Below are the code and all the weights of a small trained network. Each question names an input and a class and asks about switching units off, where a switched-off unit gives its printed mean instead of its output.

import numpy as np


def w(rows, s, z=0):
    codes = np.array(rows[::2]) - 128.0
    scale = np.full(codes.shape[1], s)
    scale[-1] = z or s
    return codes * scale


def f(y):
    return np.maximum(y, 0)


def log_softmax(a):
    a = a - a.max(-1, keepdims=True)
    return a - np.log(np.exp(a).sum(-1, keepdims=True))


def net(x, mask):
    res = np.array(x, float).reshape(1, 4) / 4 @ E
    y = f(res @ A[0][:, :-1].T + A[0][:, -1])
    res = res + np.where(mask, y, B[0][:, -1]) @ B[0][:, :-1]
    return log_softmax(res[-1] @ U[:, :-1].T + U[:, -1])


A, B = {}, {}
E = w([
[187,30,145,223],'x0',
[144,254,188,223],'x1',
[155,130,172,104],'x2',
[246,167,14,108],'x3',
],0.0069)
A[0] = w([
[57,108,162,152,23],'N1',
[107,65,88,78,3],'N2',
[112,218,158,211,80],'N3',
[94,178,112,65,131],'N4',
[86,167,125,55,59],'N5',
[59,86,196,135,48],'N6',
[160,193,132,174,103],'N7',
[235,159,64,131,88],'N8',
[147,65,163,188,80],'N9',
[173,45,173,178,72],'N10',
[158,50,124,185,55],'N11',
[108,159,149,67,120],'N12',
[44,161,75,85,137],'N13',
[141,43,128,199,86],'N14',
[114,182,178,40,150],'N15',
[145,178,168,163,80],'N16',
[126,188,155,184,65],'N17',
[68,105,201,143,37],'N18',
[126,53,122,83,46],'N19',
[254,158,63,133,143],'N20',
[38,93,169,155,56],'N21',
[204,62,103,184,130],'N22',
[95,190,126,69,81],'N23',
[104,49,115,38,21],'N24',
[101,59,110,83,108],'N25',
[105,190,124,180,83],'N26',
[187,53,167,188,144],'N27',
[94,133,176,148,91],'N28',
[121,157,137,60,155],'N29',
[117,176,166,176,72],'N30',
[47,112,212,175,73],'N31',
[223,153,54,119,50],'N32',
[149,196,184,180,38],'N33',
[104,184,125,88,143],'N34',
[62,94,213,133,58],'N35',
],0.0077,0.0031)
B[0] = w([
[70,169,86,76,171],'N1',
[214,63,2,87,175],'N2',
[211,49,83,97,207],'N3',
[164,159,131,168,193],'N4',
[195,188,75,192,179],'N5',
[81,169,76,79,197],'N6',
[150,84,75,83,181],'N7',
[23,185,135,44,226],'N8',
[144,194,111,140,180],'N9',
[167,209,95,165,191],'N10',
[168,204,96,158,183],'N11',
[181,185,111,202,177],'N12',
[211,193,143,212,202],'N13',
[170,198,96,163,193],'N14',
[167,178,136,192,206],'N15',
[197,55,47,70,169],'N16',
[185,50,35,90,175],'N17',
[77,191,34,60,190],'N18',
[206,104,71,116,180],'N19',
[10,179,148,64,253],'N20',
[89,162,102,74,196],'N21',
[126,216,126,152,222],'N22',
[163,157,124,159,181],'N23',
[231,82,8,101,201],'N24',
[222,96,73,125,196],'N25',
[218,52,45,88,171],'N26',
[156,214,104,172,215],'N27',
[91,136,78,72,172],'N28',
[154,170,152,174,185],'N29',
[204,75,32,67,173],'N30',
[85,171,101,73,221],'N31',
[35,162,108,56,216],'N32',
[204,47,49,82,181],'N33',
[156,148,129,181,183],'N34',
[91,180,65,80,207],'N35',
],0.0057)
U = w([
[201,37,86,72,79],'0',
[25,190,123,38,80],'1',
[172,220,133,255,60],'2',
[130,129,138,130,254],'3',
[95,89,198,179,198],'4',
[78,17,211,167,60],'5',
],0.0078)

Each question gives the input, the list of numbers given to net, and the class t.
The units are the neurons (one row each of A and B). Each row of codes is followed by its name. A weight is (code - 128) times the scale printed after its matrix; where a second scale follows, it is the last column's (A, B and U).
mask holds one flag per neuron, in row order. A switched-off neuron (its flag False) gives its mean, the last column of its row in B, instead of its output. The means were averaged over made-up inputs and are rounded, as every weight is.
A unit's drop is (log p(t) with every unit on - log p(t) with that unit switched off) / (log p(t) with every unit on - log p(t) with every unit switched off).
The circuit of an input: a set's keep is (log p(t) with only the set's units on - log p(t) with every unit switched off) / (log p(t) with every unit on - log p(t) with every unit switched off). Starting from the 12 units with the biggest drops (on a tie, the unit counted first), units are removed one at a time, each time the one whose removal leaves the highest keep (on an exact tie, the one counted first), for as long as the keep stays at least 0.8.
circuit, biggest first: the units of the circuit, biggest drop first
most important unit: the unit with the biggest drop
top k neurons: the k neurons with the biggest drops, biggest first
drop when u is switched off: that unit's drop, to one decimal
input [4,-6,-2,7], class 1: top neuron => [N20]
input [-8,-2,-7,-7], class 2: circuit, biggest first => [N13 N5 N15]
input [7,7,3,0], class 0: circuit, biggest first => [N33 N3 N16]
input [7,0,1,4], class 2: circuit, biggest first => [N27 N22]
input [0,5,6,-8], class 1: circuit, biggest first => [N31 N18]
input [8,8,-1,8], class 0: circuit, biggest first => [N33 N7]
input [4,7,0,-8], class 1: circuit, biggest first => [N31 N18]
input [0,4,4,6], class 1: circuit, biggest first => [N20 N8]
input [0,-8,0,-8], class 0: top 2 neurons => [N24 N25]
input [-8,-5,0,7], class 2: top 2 neurons => [N13 N5]
input [7,0,-7,-1], class 2: drop when N21 is switched off => 0.0
input [8,-6,-8,-5], class 2: drop when N10 is switched off => 0.2
input [2,-6,5,8], class 1: drop when N32 is switched off => 0.2
input [-3,5,-2,6], class 1: most important unit => N20
